Here is a tiny trained network, its code and every weight. The questions are about switching its units off for an input and a target symbol, where a switched-off unit gives its printed mean instead of its output.

import numpy as np


def w(rows, s, z=0):
    codes = np.array(rows[::2]) - 128.0
    scale = np.full(codes.shape[1], s)
    scale[-1] = z or s
    return codes * scale


def norm(h):
    return h / np.sqrt((h * h).mean(-1, keepdims=True) + 1e-5)


def f(y):
    return np.maximum(y, 0)


def softmax(a):
    e = np.exp(a - a.max(-1, keepdims=True))
    return e / e.sum(-1, keepdims=True)


def log_softmax(a):
    a = a - a.max(-1, keepdims=True)
    return a - np.log(np.exp(a).sum(-1, keepdims=True))


def net(x, mask):
    ids = ['ΓΘΞαβζημσφ'.index(c) for c in x.split()]
    T = len(ids)
    res = E[ids] + P[:T]
    u = 0
    for l in range(2):
        q, k, v = (norm(res) @ M[l].T for M in (Q, K, V))
        z = softmax(np.where(np.tri(T) > 0, q @ k.T / 2**0.5, -1e9)) @ v
        res = res + np.where(mask[u], z, O[l][:, -1]) @ O[l][:, :-1]
        u += 1
        y = f(norm(res) @ A[l][:, :-1].T + A[l][:, -1])
        res = res + np.where(mask[u : u + 16], y, B[l][:, -1]) @ B[l][:, :-1]
        u += 16
    return log_softmax(norm(res)[-1] @ U[:, :-1].T + U[:, -1])


Q, K, V, O, A, B = {}, {}, {}, {}, {}, {}
E = w([
[109,127,139,23,84,59,148,196,156,126],'Γ',
[153,111,88,145,129,166,156,119,118,51],'Θ',
[92,85,154,206,251,137,135,77,82,121],'Ξ',
[185,188,133,90,76,72,149,205,144,61],'α',
[113,132,204,232,156,83,118,169,84,145],'β',
[109,128,216,199,98,43,55,168,78,192],'ζ',
[193,96,149,70,102,220,178,144,135,88],'η',
[121,79,145,139,107,197,136,101,121,146],'μ',
[67,74,117,96,160,41,185,185,114,105],'σ',
[156,155,163,156,138,94,146,164,150,51],'φ',
],0.015)
P = w([
[152,131,133,142,72,174,96,104,174,152],'0',
[74,254,130,43,202,40,74,104,84,91],'1',
[155,55,99,137,156,89,127,196,136,151],'2',
[157,131,102,111,130,104,71,163,76,136],'3',
[74,168,219,89,130,132,116,153,90,66],'4',
[158,55,108,124,146,72,112,173,164,128],'5',
[113,176,107,152,171,124,144,94,174,171],'6',
[103,122,138,70,65,150,167,40,69,93],'7',
[118,76,134,131,167,100,108,218,168,176],'8',
[159,116,79,161,128,86,139,146,101,94],'9',
[96,88,220,101,94,165,193,93,99,86],'10',
],0.018)
Q[0] = w([
[242,73,104,125,93,80,152,151,2,80],'L0H1',
[188,63,136,107,197,142,33,225,171,136],'L0H1',
],0.0078)
K[0] = w([
[102,178,133,158,183,123,215,80,233,170],'L0H1',
[153,136,171,181,2,136,128,144,224,125],'L0H1',
],0.0083)
V[0] = w([
[215,129,51,172,126,164,245,72,90,3],'L0H1',
[116,145,69,6,166,203,91,25,131,161],'L0H1',
],0.0052)
O[0] = w([
[184,123,4,76,148,157,55,95,100,141,25],'L0H1',
[155,109,252,52,138,99,98,174,106,84,2],'L0H1',
],0.015,0.0028)
A[0] = w([
[64,237,172,71,195,128,106,110,89,124,147],'L0N1',
[87,162,210,73,90,128,139,44,1,49,169],'L0N2',
[138,100,168,176,179,175,135,217,96,121,146],'L0N3',
[131,52,155,105,202,150,36,202,142,44,209],'L0N4',
[71,94,173,135,79,142,143,74,152,180,85],'L0N5',
[81,122,209,96,108,128,185,117,90,91,143],'L0N6',
[135,96,63,113,126,120,38,133,84,140,131],'L0N7',
[159,78,89,131,82,90,142,162,201,116,165],'L0N8',
[176,162,130,97,113,100,145,189,86,77,179],'L0N9',
[88,142,185,116,116,166,27,87,131,173,76],'L0N10',
[66,126,81,58,151,60,175,152,82,103,85],'L0N11',
[190,109,125,123,199,188,172,187,165,125,95],'L0N12',
[75,174,140,126,66,196,136,66,172,89,1],'L0N13',
[76,179,170,23,133,169,106,76,90,89,161],'L0N14',
[161,100,138,92,143,161,175,81,205,132,83],'L0N15',
[105,133,118,155,124,77,83,106,175,117,90],'L0N16',
],0.0093,0.0047)
B[0] = w([
[114,220,178,128,166,90,94,115,167,26,190],'L0N1',
[87,200,205,134,152,150,233,145,161,2,254],'L0N2',
[132,123,101,46,108,77,131,62,98,95,197],'L0N3',
[130,77,100,72,77,62,158,108,206,235,210],'L0N4',
[78,102,122,43,149,168,145,128,94,78,173],'L0N5',
[101,205,135,116,158,149,124,123,91,27,233],'L0N6',
[130,154,162,80,178,180,187,169,125,100,171],'L0N7',
[71,73,145,161,157,111,122,127,1,161,189],'L0N8',
[93,147,132,110,145,97,124,86,164,187,197],'L0N9',
[125,173,143,144,182,55,114,40,243,95,142],'L0N10',
[186,187,175,206,159,162,64,74,148,129,172],'L0N11',
[117,133,149,164,52,168,136,106,94,140,158],'L0N12',
[152,199,167,68,138,126,38,47,177,95,153],'L0N13',
[80,175,130,216,101,114,151,121,130,48,195],'L0N14',
[126,73,128,187,155,154,62,153,83,127,148],'L0N15',
[215,133,103,99,128,182,141,146,87,145,146],'L0N16',
],0.0087,0.01)
Q[1] = w([
[131,208,182,53,71,110,87,202,224,126],'L1H1',
[138,231,216,255,39,137,70,63,148,10],'L1H1',
],0.0059)
K[1] = w([
[109,2,137,121,124,164,60,141,61,28],'L1H1',
[88,142,173,79,223,110,200,233,83,177],'L1H1',
],0.0056)
V[1] = w([
[196,184,150,181,1,190,173,208,203,150],'L1H1',
[127,36,141,191,104,157,104,60,191,116],'L1H1',
],0.0084)
O[1] = w([
[176,136,229,151,154,155,143,243,220,88,4],'L1H1',
[125,61,43,146,112,2,30,171,103,67,78],'L1H1',
],0.012,0.002)
A[1] = w([
[110,151,134,159,102,158,75,69,112,188,111],'L1N1',
[113,68,166,104,69,171,185,62,113,173,125],'L1N2',
[197,122,63,49,137,170,54,121,148,190,111],'L1N3',
[154,142,60,164,180,164,210,187,137,188,143],'L1N4',
[103,86,71,123,43,186,182,122,121,111,156],'L1N5',
[108,103,120,144,192,143,37,58,144,126,114],'L1N6',
[105,211,71,172,142,168,26,110,129,55,209],'L1N7',
[200,179,150,45,212,125,72,85,157,62,3],'L1N8',
[72,186,130,92,122,115,221,143,156,23,48],'L1N9',
[159,143,80,69,121,98,75,225,179,73,46],'L1N10',
[148,208,161,186,117,184,162,167,221,75,212],'L1N11',
[84,107,76,162,143,150,109,57,51,132,95],'L1N12',
[151,109,125,141,124,132,13,183,202,122,27],'L1N13',
[58,129,137,165,114,204,156,78,158,90,39],'L1N14',
[149,151,41,159,165,166,2,176,145,124,90],'L1N15',
[130,252,199,123,174,187,129,99,85,73,212],'L1N16',
],0.0096,0.0041)
B[1] = w([
[185,139,99,103,109,171,166,115,154,125,140],'L1N1',
[157,214,111,145,123,115,116,77,153,115,156],'L1N2',
[77,144,138,159,191,177,183,194,130,107,149],'L1N3',
[177,122,168,134,176,153,78,92,112,161,167],'L1N4',
[146,130,145,156,147,109,80,94,156,116,155],'L1N5',
[169,114,97,133,112,100,174,158,125,116,139],'L1N6',
[205,189,216,96,169,95,132,3,101,151,188],'L1N7',
[160,246,66,167,72,83,151,136,178,111,164],'L1N8',
[98,159,183,162,96,155,137,97,105,42,227],'L1N9',
[166,107,158,149,77,116,192,125,140,95,143],'L1N10',
[95,118,74,93,109,129,144,132,111,236,207],'L1N11',
[123,117,100,111,50,119,137,176,142,158,161],'L1N12',
[189,183,155,79,77,137,163,69,82,131,138],'L1N13',
[117,104,142,182,72,119,119,180,114,124,181],'L1N14',
[144,198,104,119,145,159,52,149,72,36,144],'L1N15',
[93,132,91,132,124,159,229,156,173,79,251],'L1N16',
],0.011,0.016)
U = w([
[86,193,206,107,184,89,96,49,164,90,110],'Γ',
[61,99,153,134,116,191,175,177,42,70,190],'Θ',
[248,116,134,135,114,84,183,166,225,119,38],'Ξ',
[112,118,77,79,176,202,203,204,126,191,121],'α',
[66,139,3,102,43,138,127,146,50,166,61],'β',
[74,88,90,246,112,140,152,232,173,138,145],'ζ',
[148,174,9,126,154,163,69,204,100,87,222],'η',
[140,188,108,228,69,112,100,127,97,206,4],'μ',
[211,118,201,109,192,166,84,61,57,143,204],'σ',
[113,131,104,42,138,81,78,41,128,177,182],'φ',
],0.0066,0.0021)

Each question gives the input, a string of symbols that net reads in full, and the target symbol t.
The units are the heads (2 rows each of Q, K, V and O) and the neurons (one row each of A and B). Each row of codes is followed by its name. A weight is (code - 128) times the scale printed after its matrix; where a second scale follows, it is the last column's (O, A, B and U).
mask holds one flag per unit, layer by layer, with each layer's heads first. A switched-off unit (its flag False) gives its mean, the last column of its rows in O or B, instead of its output. The means were averaged over made-up inputs and are rounded, as every weight is.
A unit's drop is (log p(t) with every unit on - log p(t) with that unit switched off) / (log p(t) with every unit on - log p(t) with every unit switched off).
The circuit of an input: a set's keep is (log p(t) with only the set's units on - log p(t) with every unit switched off) / (log p(t) with every unit on - log p(t) with every unit switched off). Starting from the 12 units with the biggest drops (on a tie, the unit counted first), units are removed one at a time, each time the one whose removal leaves the highest keep (on an exact tie, the one counted first), for as long as the keep stays at least 0.8.
circuit, biggest first: the units of the circuit, biggest drop first
most important unit: the unit with the biggest drop
k most important neurons: the k neurons with the biggest drops, biggest first
top k neurons in layer l: the k neurons of layer l with the biggest drops, biggest first
input α ζ φ μ φ φ, target σ: most important unit	L0N8
input α β α, target σ: 2 most important neurons	L0N2, L0N8
input σ β β φ ζ β, target μ: 2 most important neurons	L0N2, L1N16
input β η β Ξ η β Ξ β α, target ζ: circuit, biggest first	L0H1, L1N7, L0N6
input β Θ σ, target ζ: circuit, biggest first	L0H1, L1H1, L0N2, L0N6
input β α β η σ β σ Θ ζ α, target β: circuit, biggest first	L0N8, L0N2, L1N12, L1H1
input σ μ φ η, target β: circuit, biggest first	L0N2, L0N8, L1H1
input β β α, target ζ: 2 most important neurons	L1N7, L0N6
input Ξ Θ Θ, target β: circuit, biggest first	L1H1, L0N2, L1N12
input Θ ζ ζ Ξ ζ Ξ, target α: 2 most important neurons	L0N7, L1N3
input η Ξ η Θ Γ η μ, target η: circuit, biggest first	L0H1, L1N15, L0N2
input σ η ζ Γ, target β: 3 most important neurons	L0N2, L0N8, L1N12
input Θ μ μ β η μ, target α: circuit, biggest first	L0H1, L1N3, L0N4, L1N9
input β Θ μ α, target μ: circuit, biggest first	L0H1, L0N2, L1N16, L0N6
input α Θ β ζ σ Ξ, target σ: top 3 neurons in layer 1	L1N4, L1N16, L1N11
input φ Θ Ξ, target η: most important unit	L0H1
input μ η ζ β Ξ α β Ξ μ η, target μ: 3 most important neurons	L0N2, L1N16, L0N6
input β μ β μ β Ξ Ξ σ φ, target ζ: top 2 neurons in layer 1	L1N7, L1N11
input β Θ Θ, target ζ: circuit, biggest first	L0H1, L1H1, L0N6, L0N2
input Ξ η Ξ σ, target φ: most important neuron	L1N16
input Γ η φ η α Ξ β Ξ Ξ Γ, target μ: 2 most important neurons	L0N2, L1N16
input α ζ μ β η σ η β β, target σ: top 2 neurons in layer 0	L0N2, L0N8
input σ σ β Γ β Ξ σ Ξ φ β, target β: 2 most important neurons	L0N2, L0N8
input α β σ, target σ: 2 most important neurons	L0N2, L0N8
input σ β η η η σ, target μ: 2 most important neurons	L0N2, L1N16
input Ξ μ ζ η, target φ: 2 most important neurons	L0N4, L0N9
input Ξ Θ η μ α μ β β η σ, target μ: most important unit	L0N2
